In the rows, zero is written as 128.
Each row is followed by its class; each block has classes of its own.
[115 126 149 108  77 100 185 100 103 147 130  94 111  89 177 106 175 140
 110 121  63 168 154 134 139 104 108 128  92 179 148  96 113 122 157]  z700
[107 139 122 149 138 217  59 123 104 147 131 138  91 169 191 154 154  96
 116 113 198 119 106 181  77  96 159 150 115 158  75 115 203 211 150]  z569
[134 106 127 147  81 218 138 132 123 115  83 141  84 130 108 117 173 140
 116  99 133 100 134 107 114  92 162 125 152 143 124 131 117 125  99]  z989
[ 98 105 105  91  63 147  96  99  89 159 105 129 123 119 113 144 144 102
 101  98 154 104  98 159 129 102  89 152 123 150 164 140  82 114 108]  z980
[140 135 164 147 114 120 115 161 163  83 105 174  99 170 161 118 168 138
 163 136 122 120 156 130 123 108 141 169  96 104 133 100 109  99 144]  z569
[159 111 110 124 118 159 140 117 120 117 164 111 145 182 143 118 164 125
  95 139 181 123 140  99 129 140 106 135 146 183  92 126 186 177 144]  z374
[121 107 111 100  80 217 150 192 106 166 137 153 125 212 143 142 196 133
 171 116 123 156 126 107 102 106 175 129 103 171 128 139 142 164 100]  z980
[ 79 116 103 114 130 148 111 158  79 161 115 156 132 102 113  84 109 137
  98 116 175 125 115 195  80  99 109 158 139 149 138 135 132 144  88]  z187
[129 108 115 116 112 126 174 128 121 129 136 114  97 108 136 148 145 140
 192 130 110 140 138 119  94 145 108 123 111 179  98 108 172 128 136]  z775
[114 105 167  93 113 156 188 112 168 126 122 136 102 148 199  67 173 156
 139  94 109 117 138 112 193 184 123 147 145 135 122 118 148 151 168]  z700
[150 136 147 127 129 152  74  98  87 135 152 127 102 136 108 123 122 101
 135 129 145 137 122 130 101  74 155 137 164 109 139 117 129 121  82]  z700
[122 156 117 178 113 132 137 158 132 165 129 187  68 105 103 174 157 156
 111 136  92 175 133 170 159 162 231  78 126  98 114 126 150 209 185]  z569
[ 81 135 182 136 108 153  92 119 209  90 191 150 108 112  59  90 124  69
  77  70 183 121 109 154 122  99 192 151 120 145 108 100 105  90 156]  z374
[128 115 151 115 103 206 104 154 140 115 102 146  94 118 109 116 168 111
 156 102 122 155 126 137 107  72 143 141 122 162 167 122 120 160 101]  z980
[110 133 155 147 144 126  89 116 176 113 161 111  63 134  95 110 145 101
 129 150 110 113  96 132 124 155 192 120 151 128 122 149 107  84 140]  z31
[161 154 123 130 146  58 122 118 140  69 156  82 121 119 145 125  88 122
 106 162 138 123 125  83 132  94 151  86  89 130 122 127 134 144 143]  z194
[125 141 127 171 139 189  90 177  74 162 134 198 136 186 118 121 159 123
 162 156 103 114 168 160 106 139  88 125 110 141 149 162  80 221 118]  z530
[136 127  97 132 179  68 193 119 146  88 104 141 155 160 139 139 164 102
 159 169 145  89 193  26 112 114  93 131 137 122 132 167 137 111 126]  z569
[ 82 123 174 106 110 102 108 114 188  96 168 133 118 110 105 102  91 121
 130  85 162 144  78 129 150 113 171 118 120 119 137 108 132 110 131]  z569
[140 120 141 132 100 151 168 134 151 170 173 134 118 155  50 101 163 117
 147 148  98 162 178 132 123 126 107 150 132 135  95 127 144 151 150]  z374
[155 133 169 100 121  90  99 124 101 141 117 102 117 129 152 123  98 176
 134 120 132 138 138 161 179 151 114 122 116 107 128 103 142 139 129]  z569
[139 124 161  68 153  95  81 111 113  79 108 129 124 111 161 110 103 119
 146  90 171  88 118 108 145  84 107  85 116  95 160 153 110 174  97]  z530
[ 94 147 132 119 137 133 117 165 157 103  88 111  72  59 145  92 115 117
 129 119 139 124 134 152  98 115 113 139 122 152  92 131 115  44  92]  z989
[123 110 124 192  72 166 118 137  86 164 152 160 156 157 185  89 151 137
  82 132 104 139 124 184 109 123 139 110 129 111 112  94  78 184 151]  z187
[148 114 126 140 142 143 199 122 167 129 110 104  95 151 160  86 147 131
  97 135 110 131 213  85 134 143 176 104 119 132 113 124 152 116 171]  z194
[147 132 115 108 115 166 123 146 101 136 110 204 123 133 127 117 132  89
 125  70 213  64 149 135 112 107 100 175 189  71 129 123 111 102  74]  z187
[ 60 144  95  90 133  47 125  80 183  90 141 127  90  69  69 114  90 114
 119 161 155 122 106 104 126 113 110 125  90 151 116 173 143  57 148]  z374
[141 151 137 133 137 147 176 141 157 129 122 187  88 104  77 104 128 125
 157 101 114  96 176  99 138 146  50 166 170 115  78 116 133 149  99]  z374
[138 128  96  84 158 109 132 168 155 136 128 107 157 131 173 132 152 108
 129 104 169 163 119 158 101 121  58 178 126 132 136 134 149 133 124]  z194
[114 102 119 136 157 121 159 109 134 117  91 136 108 154 152 122 123 154
 107 127 138  78 158 131 151 127  88 130 110 194 135 117 151 179 171]  z374
[143 104 139 155 103 109 102 121  95 133  95 144 126 160 144 101 125 147
 128 148 104 107 174 183 120 107 100 134 100 113 150 108  77 130 133]  z31
[196 117 150 115  72 175 102 135 143 115  93 108  77 132 152 125 140 104
 165 123 138 112 140 137 156  68  63 109 134 111 133 120 117 126 108]  z989
[161 141 134 125  68 134 115 152 101 176 157 165  73 102 100 144 164 115
 129  87 101 166 161 129 172 142  63  48 140 141 176 139  84 173  92]  z530
[127 162  86 130 133 135 168 134 141 145 124 127 136  85 166 155  90 112
 135 116 123 141 145 148 109 144  62 155 101 146  98 103 143 113 150]  z194
[131 129 105 133 115 119 121 104 149 127 120  89 116  60  91 110  92 150
  84 130 131 140 138 153 131 170  89 134 114 138 100 124 125  89 144]  z194
[139 135 127 148  90 156 125 152 115 160 173  82 167 202 158 133 143 137
  85 145 141 156 105 171 108 113 202 168 122 116  54 103 152 110 159]  z989
[143 139  73 148  92 114 160 157  58 173  98 140  84 140 161 173 175 128
 120 154  79 124 163 130  98 109  78 125 118 161 141 122 102 106 100]  z775
[138 135  95 123  80  95 153 170 136 150 134 127 119 142 132 160 119 153
 127 125  97 148 115 153 129 113  67 151  78 156 149  99 100 100 130]  z194
[165 140 126 113 115 144 123  88  64 176 141  89 113 134 187 133 118  94
 148 156 109 163 150 138 122  95 109 105 137 126 100 117 175 220 136]  z980
[179  92 115 165  85 126 172  96 142 122 168 103 154 168 140  88 171 146
 107 152 107 153 163  96 119 174 105 141 148 120  91 106 134 156 166]  z194
[166 132  97 129 128 141 155 130 173 102 105  97 176  76 118 149 116 115
  88 135 161 135 114 133 134  98  94 146 138 125 131 118 139  72 152]  z187
[142  82  99 112 111  90 138 120 164 103 114  67 145 118 157 118 105 130
  90 137 150 107 117 126 151 137  92  80  90 147 136 133  98 101 159]  z194
[110 123 124 127 106 146  94 116 121 132 132 143 136 149 140 114 142 128
 140 118 111 159 103 132  95  90 145 135 127  85 145 132  99 100  95]  z775
[ 93 112 121 140  90  93  48  60 162  59 130 111 141  96 104 128  70 137
 103  93 189  94  59 126 141  86  80 110 110 152 148 132  87  81 111]  z989
[116 114 123 124 107  98 132 136 160 166 150 111 141 116 102 152 139 125
 116  87 136 137 123 172 155 166  59 146 123 156  90 113 118 159 155]  z980
[ 99 123 166 169 123 138  98  65 163 123 156 147  70 159 175 112 169 152
 199  95 100 163 160  98 101 150  85 133 114 171 108  95 165 146 140]  z569
[130 107 136 113 109 116 162  90 142 146 151  90  81 124 121 115 132 120
 142 164 109 159 129 125 130 111 162 121 141 167 180 120 159  59 167]  z187
[ 77 171 111 188 129 102 182  82 147 157 158 161  53 117 160 117  88 117
 137 166  43 155 140 133 105  99 148 114 116 136  85 103 181 191 178]  z31
[119 136 119 125 110  62 171 189 168  85 128 135 126 113 113  92  78 122
 143 214 131 104 127 149 169 133 155 101  92 108 104 156 106  97 170]  z989
[158 112 146 122 115 176  84 133 185  97  63 115  73 107 108 103  78 120
 136 120 139  80 135 123 190  96  28 101 118 145 138 129 102 130  95]  z980
[137 132 120 102 146 104 125  79 127 104  76 112  68 143 205 129 161 112
 142 153 113 115 149  93 125 104 132 141 136 115 181 145 133  45 136]  z775
[109 110 139  92 138  65 158  58  90 166 121 115 118 122 176  76 170 150
 127 104  97 160 169 122 137 134 109 117 154  79 134 151 160 215 142]  z775
[121 131 108 150 141  89 109 117 151 114 104 109 132 119 192 146 139 169
  67 120 113 138 122 151 142 166 118 122 103 147 102 104  99  74 163]  z374
[ 93  73 163  85 164 115  97  79 144 128 136  23 126 118 164  98 118 111
 173 122 130 152 142 119 112 129 100  77  89 232 151 137 133 102 133]  z980
[ 83 133 133 117 102 115 138 106  97 180 225 138 122 197 158  84 148 106
 125 148 144 153 127 155 139 195 148 149 144 153 114 142 174 172 175]  z775
[140  98 129 171 141 168 122 104 122 146  94 105 124 154 161 116 149 141
  89 113 129 129 197 140 122 120 126 109 114 168  90 106 153 209 160]  z980
[155  97 150 165  67 160  94  88 126 121 153 114 114 187  89  66 150 119
  94 152 123 128 162 121 106  94 127 143 146 126 135 114 102  93 106]  z31
[134 111 114 115 116 131 113  96 109 103 118 138 139 129 144 120 145 112
 117 146 154 128 124 141  92  98 148 154 133 114 128 120 124 107 141]  z374
[111 103 158 144 139 116  78  96 118  96 113 131 119 155 140 100  84 122
 132 126 130  78 126 112 143 104 145  93 120 137 162 123  67 139 109]  z980
[104 118 115 153 192  74 132 120 161  94 101 112  97 127  83  83  95 160
  72 179 111 114 110  99 140 130 181 123 176 105 150 160 129  98 113]  z775
[139 134 142 138  95 178 130 113 109 126 115 138 149 141 113 131 149 120
 170 156  82 111 167  95 133 144 190 109  89  96 108 147  69 108 150]  z980
[156 124 154 133 116 131 160 109 179  71 116  81  95  93  89  89 167 128
 152 159  89 142 141  53 132 111 131 123 163 138 144 149 114  63 114]  z989
[120 143 160  80  81 144  92 109  51 185 149 126 160 119 150 140 120 122
 157  72 107 162 120 161 151 140 116 130 120 128 172 112  71 133  98]  z980
[181 159 130 174 140 144 137 117  52 124 126 130 111 111 132 154 181 142
 125 176  98 155 170 100  98 127 213 103 150 109  98 124 168 225 141]  z569
[138 156 151 133 173  99  75 147 110 120 126  89 127 142 150 140 132 132
 106 136 133 131 133 164 116  85 109 168  99 171 141 107 116 103 120]  z700
[104  98 110  93 100 174 152  89  76 175 131 126 119 160 187 104 139 121
 137 139 135 150 146 150 100 111  97 135 118 170 139 135 190 187 152]  z530
[125 127 135 161 147 152  70 126  13 134 115 156 159 134 194 134 163 142
 122 111  97 101 138 125  84 134 180  47 113 104 132 150  39 223  97]  z530
[119 143 107 110 129  87  92 127 106 109 122 102 134  88 155 127 103 149
 115 143 166 123 125 159 123 158 109 129  83 144  44 131 157 162 144]  z980
[149 135 138 128 134 128 155 155 126 126 113 135 105 110 135 104 164 102
 151 156 100 134 147 141 104 110 111 172 152 107  85 121 138 199 130]  z980
[179 127 105  78 122 144 168 153  77 126  68 153 134 115  96 158 193 173
 141 127 181 125 185 114 108 149 208 169 142  59  77 146 200 142 125]  z569
[148 103 105  87 161 110 150 190 156 130  68  95 121 103  85 148 180 136
 150 154 119 148 151 127 132 119 131 111 111 136 137 178 127 137 126]  z980
[113 131 136 103 113 123 170 160 184 102 117 127 135  96 106  93 144 126
 109 108 147 113 131 123 135 101  85 172 114 154 147 125 113  64 132]  z187

Next block, with new classes.
[135 110 103  71 193 102  86 119 164 185 129  83 105 154 113 134  91 125
 166 143 119 114 113 122 122 159 142 148 140  77 141 131 102 110 118]  z988
[ 92  78 156 106  97  87 105 119 166  86 160 183 133 131 117  88 157 175
 121 115 181 164 162 176 126  98  89 115  74  99 116 151 150 132 105]  z132
[120  98 115 168 147 103 124 126 146 124 132 116 112 131  80 128 127 137
 113 134 136 125 108 111 161 126 131 126 129 129 136 127 122 122 113]  z727
[102  92 148  77 107  94 101 129 182 108 165 167 130 140 125  93 148 172
 130 124 185 159 153 175 127 101  96 122  85  83 134 134 148 122 103]  z835
[132 112 111 101 135 119 110 139 157 193 121 159 154 128 137 125 106 113
 161 139 132 127 127 128 132 134 131 157 109  88 117 140 140 114 127]  z98
[133 113  99  67 164 122  86 128 161 195 115 140 137 135 147 122  94 108
 163 136 139 129 128 122 134 140 132 174 105  61 123 145 124 122 125]  z21
[104  93 146 186 122  88 137 152 118  98 150 174 123 125 139 133 154 144
  71 106 160 136 120 101 167 104  97 124  90 163 132 141 129 128 110]  z910
[103  86 131  86 110  98 110 126 175 108 156 158 134 135 149  97 149 154
 139 114 170 151 148 154 123 101  97 124  77 102 139 138 154 131 107]  z119
[146 122  75 142 181 121 117 140 125 210  98  96 120 140 121 151  92  86
 144 144  99  98  84  83 162 173 161 171 165 132 127 134 105 103 134]  z98
[117  95 123 128 158 112 102 133 144 141 144 122 105 145 111 122 123 125
 115 129 155 134 121 107 140 129 125 137 114 107 142 144 115 120 115]  z21
[147 133  94 134 136 127 134 143 131 189  90 157 157 102 150 144  94  85
 153 136 110 116 108  85 161 130 152 164 130 112 105 130 128 125 136]  z727
[110  86 129 217 114  80 139 156 112 110 141 179 132 110 133 139 152 144
  82 116 147 133 121  71 164 111  98 127 101 183 116 134 137 135 111]  z795
[129 111 103  71 141 105  92 126 163 163 129 135 133 124 148 119 108 138
 161 140 126 126 134 146 131 144 129 150 112  88 118 142 137 131 121]  z795
[118  93 133 119 158  88 104 134 160 128 154 119 103 146 104 126 125 156
 133 134 145 143 135 126 127 125 122 119 116  87 145 130 120 115 111]  z988
[112  79 127 110 157 103 108 114 171 140 153 101 106 147  98 119 131 150
 134 124 155 133 117 125 139 128 120 125 118 102 148 140 129 122 109]  z727
[127 105 115  89 165 100 103 137 153 146 146 117 109 148 122 123 111 140
 133 140 146 130 120 129 138 134 130 141 134  95 142 132 109 108 112]  z835
[124 100 121  63 139 103  95 129 188 165 142 141 139 139 130 107 109 153
 168 141 146 140 147 161 121 133 117 140  95  67 127 144 136 117 114]  z98
[129 105 101  83 188 110  94 135 147 159 136  99  95 151 115 131 101 117
 150 151 124 116 122 134 125 150 134 145 124  78 144 131 103 110 118]  z910
[149 134  74 115 159 132 117 142 115 218  77 157 141 107 187 146  75  52
 163 137  90 106  98  85 148 144 161 174 141 133  91 130 119 123 140]  z94
[137 117 100 137 150 117 123 145 123 186  95 167 152 121 160 136 105  93
 151 134 126 113 114 100 147 136 141 168 129 126  94 141 114 126 130]  z132
[119 103 125 115 127  98 113 132 162 139 130 168 144 128 134 113 117 143
 154 134 150 142 140 143 132 122 130 136 108 102 105 140 128 126 122]  z132
[138 124 102 174 159 104 134 152 102 161 108 132 122 126 122 154 106  90
 105 138 108 105  92  77 166 146 138 154 132 149 123 129 103 109 128]  z910
[135 110 106 104 141 112 111 140 136 160 106 161 146 128 159 123 104 106
 174 138 128 120 135 127 126 129 139 155 120 104  99 140 120 122 129]  z132
[156 124  64 116 187 114 112 134 131 203 101  93 127 132 135 148  80  76
 162 150  88 104  94  72 152 155 159 169 149 114 131 126 107 106 133]  z119
[133 113 112 136 164  97 110 137 135 152 129 130 112 141 109 140 116 114
 122 141 125 112 110 107 157 145 127 145 120 119 133 132 106 110 117]  z910
[ 95  85 147 113  87  84 106 135 172  89 166 182 133 120 141  99 160 178
  97 114 177 159 158 155 137 105  83 119  71 118 125 143 156 137 104]  z795
[133 113 111 146 171 104 121 142 125 172 114 109 121 136 138 146 104 115
 136 125 115 108 102  79 144 145 136 148 137 135 126 137 106 124 123]  z988
[142 122  97 191 158 119 139 146  94 172  97 133 121 118 142 156 105  72
 112 130  99 106  83  63 171 139 154 153 157 176 113 122 113 107 136]  z94
[109  93 125  79 137 104  92 118 172 155 142 152 120 138 143 105 127 131
 143 127 152 145 137 155 128 123 115 139  97  86 125 142 143 128 116]  z94
[ 91  72 163 196 102  94 145 131 138  68 167 171 118 121  99 114 179 169
  76 102 184 159 134 102 155  88  81 100  85 160 135 138 146 143 100]  z727
[118  98 126 126 158 106 115 127 143 150 142 118 104 139 132 127 125 125
 133 126 135 128 113 115 136 130 127 131 127 128 133 139 123 120 119]  z94
[ 92  80 151 130  83  87 119 138 160  81 166 186 136 114 150 106 162 180
  90 107 179 165 156 144 142  97  84 115  72 136 121 138 159 135 105]  z795
[ 95  81 135 108  97  91 117 128 168  84 161 171 130 129 137  93 161 167
 119 111 176 163 152 155 128  96  86 116  70 111 137 139 162 136 103]  z119
[103  89 145 200 125  79 138 147 122 108 140 161 126 126 133 136 152 149
  78 104 161 141 116  82 163 104 102 125 102 164 126 134 128 128 107]  z988
[110 101 129 112 103  97 114 140 155 117 142 169 140 119 162 114 140 151
 128 122 154 142 148 138 132 119 105 132  91 123 117 138 148 138 117]  z795
[123 115 125 182 102 100 141 158 111 133 115 208 153 106 151 138 133 106
  93 120 142 128 117 106 165 104 115 141  88 151 103 129 139 125 120]  z910
[103  75 131 175 118  92 130 142 143 101 149 158 110 127 112 120 157 145
  90 109 165 141 123 109 151  97 101 111 101 144 137 133 139 133 103]  z727
[124 103 120 162 155  87 120 138 131 137 126 130 117 133 119 139 116 132
 122 128 129 123 114  93 148 128 127 129 122 139 126 126 111 121 113]  z988
[123 118 115 101 118 108 110 146 147 149 133 177 141 118 138 119 113 126
 137 130 143 135 129 132 133 112 118 146 108  98 114 131 134 121 116]  z835
[162 141  60 150 191 126 116 145 104 215  85 100 111 121 149 160  63  47
 155 156  64  92  76  69 149 151 185 163 178 142 106 120  87 115 142]  z94
[126 113 115 168 118 110 137 148 117 155 105 194 145 106 165 135 126  96
 105 123 134 138 119  95 166 113 124 147 108 151 101 126 143 122 128]  z94
[145 106  72 103 190 109 109 130 142 192 111  83 120 144 129 141  93 101
 155 144 108 108  96  92 146 157 144 164 144 108 142 130 117 104 126]  z119
[115  94 130 126 142  85 111 140 149 120 155 138 110 141 124 117 134 152
 114 126 159 135 121 121 151 117 114 128 117 126 136 142 118 120 103]  z835
[ 92  89 146 218 102  93 134 139 118  77 159 174 113 116 108 121 157 153
  54  99 170 159 120  93 166  86 105 107  94 171 131 143 137 139 109]  z21
[123 100 111 102 140 109 109 140 149 142 121 170 137 128 153 115 120 133
 148 129 148 139 141 137 134 129 124 152 114 101 106 140 125 126 122]  z132
[127 110 118  13 175 140  68 111 202 167 146  99 110 162 109 104 100 145
 181 145 153 138 144 177 110 153 134 154 121  27 149 139 120 113 122]  z21
[ 97  84 152 198 100  87 139 144 137  79 162 161 116 129 102 113 168 169
  82 112 166 151 132 121 159 102  99 101  97 163 136 143 142 125 105]  z98
[118 101 131 214  89 105 159 149 104 131 112 214 165  91 143 140 146 118
  99 107 145 142 118  79 167  83 110 133  88 157  98 129 160 145 121]  z727
[128 104 107 120 174 117 109 132 145 162 132 114  97 140 127 130 112 110
 139 136 125 125 112 112 139 141 140 139 142 118 135 125 114 111 124]  z94
[131 118 107  87 150 106  99 130 155 178 113 145 144 124 150 131  90 115
 159 132 122 124 122 116 135 137 134 160 114  91 111 133 120 121 123]  z988
[139 128  99 105 146 115 114 147 133 186 105 169 145 120 160 141  97  90
 145 141 120 118 121 110 145 142 135 166 108 101 109 137 124 123 131]  z910
[105  84 149  31 131 101  86 121 194 108 170 148 115 151 123  95 133 176
 144 127 173 153 163 204 110 120  93 120  71  53 144 138 144 116 105]  z910
[144 127  95 121 191 105 109 135 138 183 113  89 111 135 121 151  82 111
 151 138  97 106  97  87 146 155 155 154 155 109 132 123  91 108 127]  z988
[126 114 116 145 153  84 117 138 139 143 126 126 115 132 126 140 112 131
 129 130 124 129 119  86 146 137 130 133 124 128 127 130 108 124 119]  z988
[112  83 129  57 140  97  91 124 183 126 147 155 127 140 140  97 123 162
 164 131 166 153 163 168 118 123 112 133  95  71 118 147 132 123 112]  z132
[ 82  72 169 117 127  77 100 116 174  72 186 131  95 158  96  98 174 202
 104 112 188 165 162 157 113 109  74  93  76  98 153 144 137 146  94]  z988
[130 102 109 161 164 102 125 140 129 164 121 134 118 128 140 144 107 110
 119 128 123 123  98  87 161 130 141 143 140 152 124 123 117 108 125]  z94
[140 122  99 232 125  96 167 160  99 131  98 166 150 107 139 154 131 109
  94 117 119 116  91  49 191 117 127 145 128 199 120 111 129 114 126]  z119
[135 116  80  60 155 117  88 129 158 188 113 119 128 123 151 131  89 115
 174 144 107 115 121 135 132 160 146 167 133  83 114 136 131 118 129]  z795
[134 120 108 148 164 101 121 146 123 152 120 128 114 137 123 146 115 107
 118 139 121 109 105  97 157 146 131 149 126 131 131 130 104 112 123]  z910
[131 115  99 141 137 115 125 149 132 187 104 163 156 119 161 135 107 106
 140 129 125 121 113 103 157 131 135 164 116 126 109 138 131 122 129]  z98
[128 121 110 169 125 101 133 155 114 169  95 197 157 103 165 144 120 105
 116 113 129 125 109  82 162 118 122 162 107 136  99 127 133 131 123]  z988
[ 87  75 139 166 103  79 127 128 150  65 168 146 110 137 115 105 178 170
  91 102 175 153 131 123 146  96  85 103  85 159 147 140 151 135  99]  z119
[120 116 126 169 114 101 137 154 113 146 108 193 155 104 163 136 122 106
 124 119 136 132 128  86 141 104 116 141  92 141 101 130 132 136 121]  z988
[126 110 113  31 196 108  71 107 191 167 145  71  97 156  95 123  82 145
 178 146 123 117 131 143 110 162 133 140 131  56 149 130  95 103 112]  z988
[ 91  83 152 112 100 101 107 122 164  99 161 179 122 128 142  96 156 156
 111 106 172 160 148 160 130  94  89 116  78 118 123 138 155 134 108]  z94
[141 111  93 133 174 108 114 146 133 185 116 103 121 136 133 147  91 100
 138 142 109 105 100  82 157 150 151 156 145 127 129 141 101  98 124]  z98
[110  83 118 135 135  83 109 143 151 121 152 135 108 135 138 124 138 159
 115 124 147 134 132 118 135 129 106 124 108 137 132 136 130 132 109]  z795
[111  89 124  54 123  94  85 130 188 123 157 145 117 135 144 101 133 167
 138 131 158 147 162 167 120 132  99 127  88  79 129 143 143 130 107]  z795
[110  91 133 186 127  95 138 131 130 110 141 149 116 126 104 126 156 142
  86 113 156 140 111 101 167 110 111 120 113 150 137 135 134 137 111]  z727
[122 109 116 137 109 107 122 148 137 138 124 186 145 105 155 125 132 128
 130 130 139 134 142 117 140 121 110 141  95 126 104 132 146 137 120]  z795
[133 121 101  72 144 103  98 139 156 172 124 149 136 125 139 116  89 114
 168 155 130 128 132 142 124 124 138 148 113  75 115 135 119 121 116]  z835
